Here is a tiny trained network, its code and every weight. The questions are about switching its units off for an input and a class, where a switched-off unit gives its printed mean instead of its output.

import numpy as np


def w(rows, s, z=0):
    codes = np.array(rows[::2]) - 128.0
    scale = np.full(codes.shape[1], s)
    scale[-1] = z or s
    return codes * scale


def norm(h):
    return h / np.sqrt((h * h).mean(-1, keepdims=True) + 1e-5)


def f(y):
    return np.maximum(y, 0)


def log_softmax(a):
    a = a - a.max(-1, keepdims=True)
    return a - np.log(np.exp(a).sum(-1, keepdims=True))


def net(x, mask):
    res = np.array(x, float).reshape(1, 6) / 4 @ E
    u = 0
    for l in range(4):
        y = f(norm(res) @ A[l][:, :-1].T + A[l][:, -1])
        res = res + np.where(mask[u : u + 6], y, B[l][:, -1]) @ B[l][:, :-1]
        u += 6
    return log_softmax(norm(res)[-1] @ U[:, :-1].T + U[:, -1])


A, B = {}, {}
E = w([
[128,131,126,128,132],'x0',
[100,2,92,141,136],'x1',
[145,175,27,40,114],'x2',
[127,132,122,127,141],'x3',
[128,129,126,128,130],'x4',
[222,103,110,181,171],'x5',
],0.0053)
A[0] = w([
[97,84,71,138,106,98],'0.n0',
[131,69,111,139,124,137],'0.n1',
[101,113,224,192,157,255],'0.n2',
[198,130,117,99,210,181],'0.n3',
[92,104,254,196,179,55],'0.n4',
[66,164,118,121,111,67],'0.n5',
],0.0062,0.0032)
B[0] = w([
[91,128,103,189,151,166],'0.n0',
[158,142,116,2,205,175],'0.n1',
[95,140,170,140,225,253],'0.n2',
[130,106,215,137,42,192],'0.n3',
[167,161,12,59,37,212],'0.n4',
[175,108,206,36,70,151],'0.n5',
],0.0051,0.0056)
A[1] = w([
[98,81,23,113,94,205],'1.n0',
[125,134,145,90,202,247],'1.n1',
[150,172,95,115,132,239],'1.n2',
[126,49,131,73,154,111],'1.n3',
[2,27,120,141,204,98],'1.n4',
[169,214,114,157,50,182],'1.n5',
],0.0051,0.0015)
B[1] = w([
[56,199,125,92,160,217],'1.n0',
[117,69,232,199,50,213],'1.n1',
[122,61,230,97,71,188],'1.n2',
[148,45,62,192,97,206],'1.n3',
[104,92,176,3,30,253],'1.n4',
[210,68,148,75,184,200],'1.n5',
],0.0051,0.0039)
A[2] = w([
[96,197,174,105,122,32],'2.n0',
[139,83,165,102,79,125],'2.n1',
[168,87,7,108,80,157],'2.n2',
[78,175,150,146,102,49],'2.n3',
[91,99,140,154,181,88],'2.n4',
[156,150,172,136,132,254],'2.n5',
],0.011,0.0022)
B[2] = w([
[73,23,137,74,217,189],'2.n0',
[88,133,160,74,219,253],'2.n1',
[79,175,123,201,227,214],'2.n2',
[170,56,1,207,253,156],'2.n3',
[180,113,131,39,71,146],'2.n4',
[50,166,91,147,113,208],'2.n5',
],0.0063,0.0066)
A[3] = w([
[17,30,15,79,50,122],'3.n0',
[140,152,166,86,193,132],'3.n1',
[247,254,113,74,167,2],'3.n2',
[111,216,36,103,173,67],'3.n3',
[80,129,215,75,173,99],'3.n4',
[25,169,194,151,185,207],'3.n5',
],0.0058,0.0024)
B[3] = w([
[204,255,117,218,25,197],'3.n0',
[95,106,11,105,93,194],'3.n1',
[192,103,33,217,151,146],'3.n2',
[143,40,217,114,51,156],'3.n3',
[244,129,85,153,121,229],'3.n4',
[122,153,172,191,90,254],'3.n5',
],0.0058,0.0076)
U = w([
[54,131,122,156,239,249],'0',
[127,178,102,4,146,191],'1',
[71,92,185,63,56,12],'2',
[75,199,67,150,68,188],'3',
[173,189,195,199,110,98],'4',
[222,149,56,118,158,37],'5',
[181,39,155,125,149,77],'6',
],0.025,0.002)

Each question gives the input, the list of numbers given to net, and the class t.
The units are the neurons (one row each of A and B). Each row of codes is followed by its name. A weight is (code - 128) times the scale printed after its matrix; where a second scale follows, it is the last column's (A, B and U).
mask holds one flag per neuron, layer by layer. A switched-off neuron (its flag False) gives its mean, the last column of its row in B, instead of its output. The means were averaged over made-up inputs and are rounded, as every weight is.
A unit's drop is (log p(t) with every unit on - log p(t) with that unit switched off) / (log p(t) with every unit on - log p(t) with every unit switched off).
The circuit of an input: a set's keep is (log p(t) with only the set's units on - log p(t) with every unit switched off) / (log p(t) with every unit on - log p(t) with every unit switched off). Starting from the 12 units with the biggest drops (on a tie, the unit counted first), units are removed one at a time, each time the one whose removal leaves the highest keep (on an exact tie, the one counted first), for as long as the keep stays at least 0.8.
circuit, biggest first: the units of the circuit, biggest drop first
most important unit: the unit with the biggest drop
top k neurons: the k neurons with the biggest drops, biggest first
k most important neurons of layer l: the k neurons of layer l with the biggest drops, biggest first
drop of u: that unit's drop, to one decimal
input [-7,-6,5,1,3,1], class 5: top 2 neurons : (3.n2 0.n2)
input [1,7,2,-2,0,5], class 0: most important unit : 2.n2
input [-4,-6,6,1,-2,1], class 5: 2 most important neurons of layer 2 : (2.n1 2.n4)
input [8,1,2,2,-3,-8], class 3: top 2 neurons : (3.n0 0.n2)
input [7,5,1,1,-7,0], class 3: 2 most important neurons of layer 1 : (1.n0 1.n5)
input [-4,3,-1,8,-4,0], class 2: top 3 neurons : (1.n1 1.n4 2.n3)
input [2,1,1,-8,6,-3], class 3: top 2 neurons : (0.n2 3.n0)
input [-3,3,-3,2,-3,-1], class 2: top 3 neurons : (0.n2 1.n4 1.n1)
input [0,2,-8,1,3,-1], class 2: top 4 neurons : (0.n2 1.n4 0.n4 2.n1)
input [5,8,5,-1,4,-1], class 3: top 3 neurons : (3.n0 1.n0 2.n0)
input [-2,5,-3,5,7,-4], class 2: top 2 neurons : (1.n4 0.n2)
input [-6,1,4,5,-1,0], class 3: 4 most important neurons of layer 0 : (0.n2 0.n4 0.n5 0.n1)
input [-4,7,-7,-3,-7,0], class 2: 2 most important neurons of layer 3 : (3.n2 3.n0)
input [-2,4,-6,0,0,-1], class 2: circuit, biggest first : (1.n4)
input [1,1,0,7,5,-3], class 2: top 2 neurons : (0.n4 2.n1)
input [7,2,2,-7,3,-3], class 3: top 2 neurons : (0.n2 3.n0)
input [4,7,-7,-7,1,-2], class 2: top 2 neurons : (1.n4 0.n4)
input [-8,1,5,6,6,-7], class 3: top 2 neurons : (3.n0 1.n4)
input [6,-4,0,-6,2,-6], class 0: top 2 neurons : (0.n4 1.n4)
input [-7,3,5,2,-4,-2], class 3: most important unit : 1.n0
input [3,6,6,-3,4,1], class 0: 2 most important neurons of layer 0 : (0.n2 0.n1)
input [3,-5,0,6,-7,0], class 0: 2 most important neurons of layer 2 : (2.n0 2.n5)
input [-8,0,-2,0,5,-7], class 0: 3 most important neurons of layer 2 : (2.n3 2.n0 2.n1)
input [-1,5,7,-2,8,7], class 0: drop of 2.n2 : 1.6
input [7,3,8,-6,3,5], class 0: drop of 2.n2 : 1.5
input [-2,6,2,0,1,7], class 0: drop of 2.n2 : 1.1
